Below is a small trained network, with its code and all its weights. Each question gives an input and a target symbol and asks what happens when units are switched off, that is, made to give their printed mean instead of their output.

import numpy as np


def w(rows, s, z=0):
    codes = np.array(rows[::2]) - 128.0
    scale = np.full(codes.shape[1], s)
    scale[-1] = z or s
    return codes * scale


def norm(h):
    return h / np.sqrt((h * h).mean(-1, keepdims=True) + 1e-5)


def f(y):
    return np.maximum(y, 0)


def softmax(a):
    e = np.exp(a - a.max(-1, keepdims=True))
    return e / e.sum(-1, keepdims=True)


def log_softmax(a):
    a = a - a.max(-1, keepdims=True)
    return a - np.log(np.exp(a).sum(-1, keepdims=True))


def net(x, mask):
    ids = ['αγλμπψ'.index(c) for c in x.split()]
    T = len(ids)
    res = E[ids] + P[:T]
    u = 0
    for l in range(2):
        q, k, v = (norm(res) @ M[l].T for M in (Q, K, V))
        z = softmax(np.where(np.tri(T) > 0, q @ k.T / 3**0.5, -1e9)) @ v
        res = res + np.where(mask[u], z, O[l][:, -1]) @ O[l][:, :-1]
        u += 1
        y = f(norm(res) @ A[l][:, :-1].T + A[l][:, -1])
        res = res + np.where(mask[u : u + 4], y, B[l][:, -1]) @ B[l][:, :-1]
        u += 4
    return log_softmax(norm(res)[-1] @ U[:, :-1].T + U[:, -1])


Q, K, V, O, A, B = {}, {}, {}, {}, {}, {}
E = w([
[177,114,208,193,183,132,173,188,67,54,169,151],'α',
[109,90,148,138,149,6,147,71,162,100,103,97],'γ',
[121,224,167,113,167,154,100,200,178,183,219,64],'λ',
[139,194,188,92,124,100,228,129,52,197,97,187],'μ',
[57,110,147,157,155,97,195,110,188,54,243,226],'π',
[7,191,213,154,99,136,99,230,117,12,32,115],'ψ',
],0.014)
P = w([
[112,52,11,2,170,156,157,171,59,63,150,116],'0',
[153,95,106,45,126,137,62,107,51,74,111,138],'1',
[132,91,152,105,82,116,87,116,77,118,103,131],'2',
[122,88,159,157,94,121,110,88,96,139,101,139],'3',
[111,113,160,151,122,119,104,93,124,173,64,149],'4',
[90,126,183,162,155,122,125,49,105,143,94,162],'5',
[94,144,168,220,181,144,120,41,141,172,94,149],'6',
],0.0073)
Q[0] = w([
[98,146,254,103,161,75,159,73,85,189,155,180],'L0H0',
[152,106,85,152,82,154,114,124,133,181,82,142],'L0H0',
[107,141,220,140,109,112,62,144,181,85,96,133],'L0H0',
],0.007)
K[0] = w([
[36,175,164,229,183,153,86,152,86,1,55,161],'L0H0',
[121,122,48,85,91,95,117,50,102,195,117,119],'L0H0',
[162,126,158,199,176,108,137,97,99,59,128,138],'L0H0',
],0.0064)
V[0] = w([
[242,160,165,164,176,163,199,125,59,198,147,50],'L0H0',
[80,166,96,53,93,159,68,255,185,107,73,123],'L0H0',
[112,14,90,73,150,86,133,82,110,181,102,23],'L0H0',
],0.0041)
O[0] = w([
[166,142,196,95,148,54,140,137,103,30,146,142,54],'L0H0',
[152,138,106,254,53,111,103,157,215,122,61,156,200],'L0H0',
[145,222,115,114,170,131,128,91,144,97,166,89,3],'L0H0',
],0.0092,0.0042)
A[0] = w([
[126,227,233,108,99,179,159,67,203,202,159,231,176],'L0N0',
[153,190,48,179,112,170,55,32,171,172,119,208,111],'L0N1',
[166,126,107,169,76,163,141,140,86,186,97,134,1],'L0N2',
[89,184,143,139,85,2,93,114,155,178,105,46,189],'L0N3',
],0.0055,0.002)
B[0] = w([
[96,102,139,183,167,83,180,169,119,88,108,99,254],'L0N0',
[177,135,249,127,120,161,122,144,163,133,177,136,203],'L0N1',
[66,149,135,101,113,147,91,167,105,131,143,152,181],'L0N2',
[147,159,131,167,147,122,142,88,140,90,165,129,241],'L0N3',
],0.013,0.0044)
Q[1] = w([
[87,154,251,214,140,126,212,140,126,120,126,147],'L1H0',
[156,2,130,72,228,106,124,183,37,130,212,114],'L1H0',
[105,87,154,105,124,85,87,50,96,88,52,34],'L1H0',
],0.0077)
K[1] = w([
[101,124,238,151,93,107,161,162,97,144,3,194],'L1H0',
[36,65,99,137,82,118,60,133,190,55,142,69],'L1H0',
[198,82,240,209,181,122,59,40,159,196,165,184],'L1H0',
],0.0072)
V[1] = w([
[71,177,120,137,115,254,94,205,63,108,33,141],'L1H0',
[141,78,92,146,89,126,53,79,164,65,71,78],'L1H0',
[196,66,63,212,98,138,105,140,99,177,203,9],'L1H0',
],0.0056)
O[1] = w([
[187,116,119,139,138,108,64,94,113,69,73,108,217],'L1H0',
[119,148,137,1,138,116,196,31,60,188,147,200,47],'L1H0',
[132,62,120,106,142,137,159,171,193,98,133,102,3],'L1H0',
],0.012,0.0065)
A[1] = w([
[109,103,128,194,94,137,164,147,201,114,125,195,254],'L1N0',
[118,141,104,136,70,173,70,98,165,115,47,164,191],'L1N1',
[43,123,57,137,149,122,102,183,41,103,126,141,158],'L1N2',
[46,204,166,2,183,122,141,102,88,160,135,141,51],'L1N3',
],0.008,0.0016)
B[1] = w([
[39,115,93,58,159,140,81,177,21,157,92,70,254],'L1N0',
[164,130,119,112,147,156,245,152,210,146,216,104,234],'L1N1',
[125,72,105,101,162,108,152,16,150,205,146,165,222],'L1N2',
[147,129,112,222,92,134,171,101,116,124,151,2,154],'L1N3',
],0.009,0.0074)
U = w([
[182,40,207,121,204,135,200,164,129,27,151,143,2],'α',
[151,121,97,139,175,120,254,86,187,75,99,39,116],'γ',
[120,171,145,155,135,119,84,237,152,74,151,84,161],'λ',
[148,175,83,117,190,41,94,103,15,50,10,66,143],'μ',
[60,97,138,85,213,142,81,106,146,156,147,157,170],'π',
[143,224,170,120,139,159,96,108,175,86,129,175,184],'ψ',
],0.0049,0.0026)

Each question gives the input, a string of symbols that net reads in full, and the target symbol t.
The units are the heads (3 rows each of Q, K, V and O) and the neurons (one row each of A and B). Each row of codes is followed by its name. A weight is (code - 128) times the scale printed after its matrix; where a second scale follows, it is the last column's (O, A, B and U).
mask holds one flag per unit, layer by layer, with each layer's heads first. A switched-off unit (its flag False) gives its mean, the last column of its rows in O or B, instead of its output. The means were averaged over made-up inputs and are rounded, as every weight is.
A unit's drop is (log p(t) with every unit on - log p(t) with that unit switched off) / (log p(t) with every unit on - log p(t) with every unit switched off).
The circuit of an input: a set's keep is (log p(t) with only the set's units on - log p(t) with every unit switched off) / (log p(t) with every unit on - log p(t) with every unit switched off). Starting from all 10 units, units are removed one at a time, each time the one whose removal leaves the highest keep (on an exact tie, the one counted first), for as long as the keep stays at least 0.8.
circuit, biggest first: the units of the circuit, biggest drop first
k most important neurons: the k neurons with the biggest drops, biggest first
k most important neurons of layer l: the k neurons of layer l with the biggest drops, biggest first
drop when u is switched off: that unit's drop, to one decimal
input π λ ψ π π λ ψ, target π: 3 most important neurons of layer 1 -> [L1N2, L1N0, L1N3]
input γ α λ ψ λ, target μ: most important neuron of layer 1 -> [L1N1]
input π μ ψ γ, target λ: circuit, biggest first -> [L0H0, L1H0]
input π λ ψ μ, target λ: circuit, biggest first -> [L0H0, L0N1, L0N2, L1N2]
input π ψ π ψ, target π: 2 most important neurons of layer 1 -> [L1N2, L1N3]
input ψ π γ, target π: 3 most important neurons -> [L1N0, L0N0, L1N3]
input λ ψ ψ, target ψ: 3 most important neurons of layer 1 -> [L1N1, L1N3, L1N0]
input μ ψ α π, target μ: circuit, biggest first -> [L1N0, L1H0]
input ψ μ γ, target λ: circuit, biggest first -> [L0H0, L0N1, L1N2]
input ψ μ μ π, target λ: circuit, biggest first -> [L0H0, L0N1, L1N0, L1N2]
input λ ψ ψ ψ, target γ: 2 most important neurons -> [L1N1, L0N1]
input α γ π ψ π π, target μ: 2 most important neurons -> [L0N0, L1N0]
input ψ α α, target μ: 2 most important neurons -> [L1N1, L0N1]
input π π μ ψ α, target μ: most important neuron -> [L0N1]
input ψ ψ γ ψ γ, target π: 2 most important neurons -> [L1N0, L0N1]
input ψ ψ λ γ ψ, target γ: 3 most important neurons -> [L1N1, L0N1, L0N2]
input ψ π λ, target ψ: 2 most important neurons of layer 1 -> [L1N0, L1N3]
input μ λ π, target π: drop when L0H0 is switched off -> 1.6
input ψ ψ ψ ψ, target ψ: drop when L0N1 is switched off -> 0.0
input α ψ α λ, target μ: drop when L1N2 is switched off -> 0.0
